Below are the code and all the weights of a small trained network. Each question names an input and a class and asks about switching units off, where a switched-off unit gives its printed mean instead of its output.

import numpy as np


def w(rows, s, z=0):
    codes = np.array(rows[::2]) - 128.0
    scale = np.full(codes.shape[1], s)
    scale[-1] = z or s
    return codes * scale


def norm(h):
    return h / np.sqrt((h * h).mean(-1, keepdims=True) + 1e-5)


def f(y):
    return np.maximum(y, 0)


def log_softmax(a):
    a = a - a.max(-1, keepdims=True)
    return a - np.log(np.exp(a).sum(-1, keepdims=True))


def net(x, mask):
    res = np.array(x, float).reshape(1, 5) / 4 @ E
    u = 0
    for l in range(2):
        y = f(norm(res) @ A[l][:, :-1].T + A[l][:, -1])
        res = res + np.where(mask[u : u + 3], y, B[l][:, -1]) @ B[l][:, :-1]
        u += 3
    return log_softmax(norm(res)[-1] @ U[:, :-1].T + U[:, -1])


A, B = {}, {}
E = w([
[144,112,117],'x0',
[254,130,118],'x1',
[142,88,84],'x2',
[133,123,122],'x3',
[113,141,136],'x4',
],0.0093)
A[0] = w([
[205,198,110,101],'0.n1',
[186,3,173,253],'0.n2',
[90,33,22,220],'0.n3',
],0.0069,0.0019)
B[0] = w([
[69,26,112,210],'0.n1',
[60,85,195,232],'0.n2',
[2,42,183,253],'0.n3',
],0.0091,0.004)
A[1] = w([
[171,120,241,166],'1.n1',
[138,239,186,181],'1.n2',
[251,88,93,254],'1.n3',
],0.013,0.0023)
B[1] = w([
[64,33,122,253],'1.n1',
[107,131,244,213],'1.n2',
[73,221,58,245],'1.n3',
],0.011,0.0048)
U = w([
[94,135,69,252],'0',
[180,2,209,4],'1',
],0.0085,0.0011)

Each question gives the input, the list of numbers given to net, and the class t.
The units are the neurons (one row each of A and B). Each row of codes is followed by its name. A weight is (code - 128) times the scale printed after its matrix; where a second scale follows, it is the last column's (A, B and U).
mask holds one flag per neuron, layer by layer. A switched-off neuron (its flag False) gives its mean, the last column of its row in B, instead of its output. The means were averaged over made-up inputs and are rounded, as every weight is.
A unit's drop is (log p(t) with every unit on - log p(t) with that unit switched off) / (log p(t) with every unit on - log p(t) with every unit switched off).
The circuit of an input: a set's keep is (log p(t) with only the set's units on - log p(t) with every unit switched off) / (log p(t) with every unit on - log p(t) with every unit switched off). Starting from all 6 units, units are removed one at a time, each time the one whose removal leaves the highest keep (on an exact tie, the one counted first), for as long as the keep stays at least 0.8.
circuit, biggest first: the units of the circuit, biggest drop first
top k neurons: the k neurons with the biggest drops, biggest first
top k neurons in layer l: the k neurons of layer l with the biggest drops, biggest first
drop when u is switched off: that unit's drop, to one decimal
input [-6,5,-1,-5,1], class 0: circuit, biggest first	0.n3, 1.n3
input [-3,8,7,2,8], class 0: top neuron in layer 1	1.n3
input [2,5,5,6,-2], class 0: top 2 neurons	1.n3, 1.n2
input [2,4,0,5,-8], class 0: top 3 neurons	1.n3, 0.n3, 1.n2
input [-7,6,-3,4,-1], class 0: top 2 neurons	1.n3, 0.n3
input [4,5,4,5,0], class 0: top 2 neurons	1.n3, 1.n2
input [6,8,0,8,1], class 0: drop when 1.n3 is switched off	0.7
input [-6,6,4,5,-5], class 0: drop when 1.n3 is switched off	0.7
input [4,6,3,0,1], class 0: drop when 0.n2 is switched off	0.0
input [5,8,7,-1,-5], class 0: drop when 1.n3 is switched off	0.9
input [-6,4,0,-1,-8], class 0: top 2 neurons	0.n3, 1.n3
